Questions about the row below.
1) Read off the first entry.
2) Read off the third entry from the left.
3) Read off the third largest entry.
4) Read off the third entry from the end.
5) Read off the last entry.
6) Read off the entry just right of 34.4.
7) Read off the entry just left of 39.1.
[-49.7  33.8  18.7  28.9 -15.3  21.4  24.2 -37.4  34.4  22.0  15.7 -30.5
  39.1]
1) -49.7
2) 18.7
3) 33.8
4) 15.7
5) 39.1
6) 22.0
7) -30.5

arr =
[[3, 2, 7, 3, 7, 5, 4, 7, 1, 7, 5, 5, 7, 2, 2],
 [6, 1, 5, 2, 5, 5, 7, 2, 5, 4, 7, 2, 3, 7, 6],
 [2, 1, 2, 1, 1, 4, 1, 2, 4, 5, 6, 1, 5, 5, 7],
 [4, 6, 2, 5, 1, 3, 4, 4, 1, 5, 7, 5, 7, 1, 3],
 [2, 5, 5, 4, 6, 2, 2, 7, 2, 5, 5, 7, 3, 5, 5],
 [5, 5, 5, 4, 4, 3, 6, 2, 5, 5, 3, 1, 4, 7, 6],
 [5, 3, 4, 4, 6, 7, 4, 7, 4, 6, 2, 4, 5, 5, 7],
 [4, 7, 4, 4, 3, 7, 7, 4, 3, 3, 5, 1, 7, 5, 7],
 [2, 4, 2, 6, 3, 4, 1, 4, 6, 2, 6, 3, 1, 4, 1],
 [1, 1, 2, 2, 6, 6, 5, 2, 5, 4, 5, 1, 7, 7, 5],
 [7, 3, 6, 7, 4, 3, 6, 6, 3, 7, 1, 6, 2, 1, 6],
 [2, 1, 2, 7, 1, 3, 5, 4, 7, 5, 2, 7, 1, 4, 2],
 [4, 3, 6, 6, 7, 2, 1, 5, 6, 7, 2, 5, 4, 7, 4],
 [3, 2, 4, 5, 2, 1, 7, 6, 1, 3, 6, 2, 3, 1, 3],
 [3, 4, 7, 7, 4, 5, 4, 3, 3, 1, 5, 2, 3, 5, 6],
 [5, 6, 5, 4, 2, 5, 1, 3, 6, 5, 6, 3, 2, 7, 2]]
Rows and columns are numbered from 0.
The top-right entry: 2
Report the entry at row 0, column 1.
2
Report the entry at row 0, column 0.
3
Report the bottom-left entry.
5
Report the entry at row 0, column 2.
7
The entry at row 1, column 0: 6
The entry at row 2, column 0 is 2
Report the entry in row 2 and column 2.
2
The bottom-right entry is 2

x = [2.5, -24.7, -18.0, 11.7, -38.1, -27.4, -6.9, 1.8, 36.8, 11.5, -19.7, -54.2, 13.2, 3.8, 21.7, -40.5]
Give the entry just right of -54.2.
13.2
Give the smallest entry.
-54.2
Give the entry just left of the smallest entry.
-19.7
The maximum -> 36.8
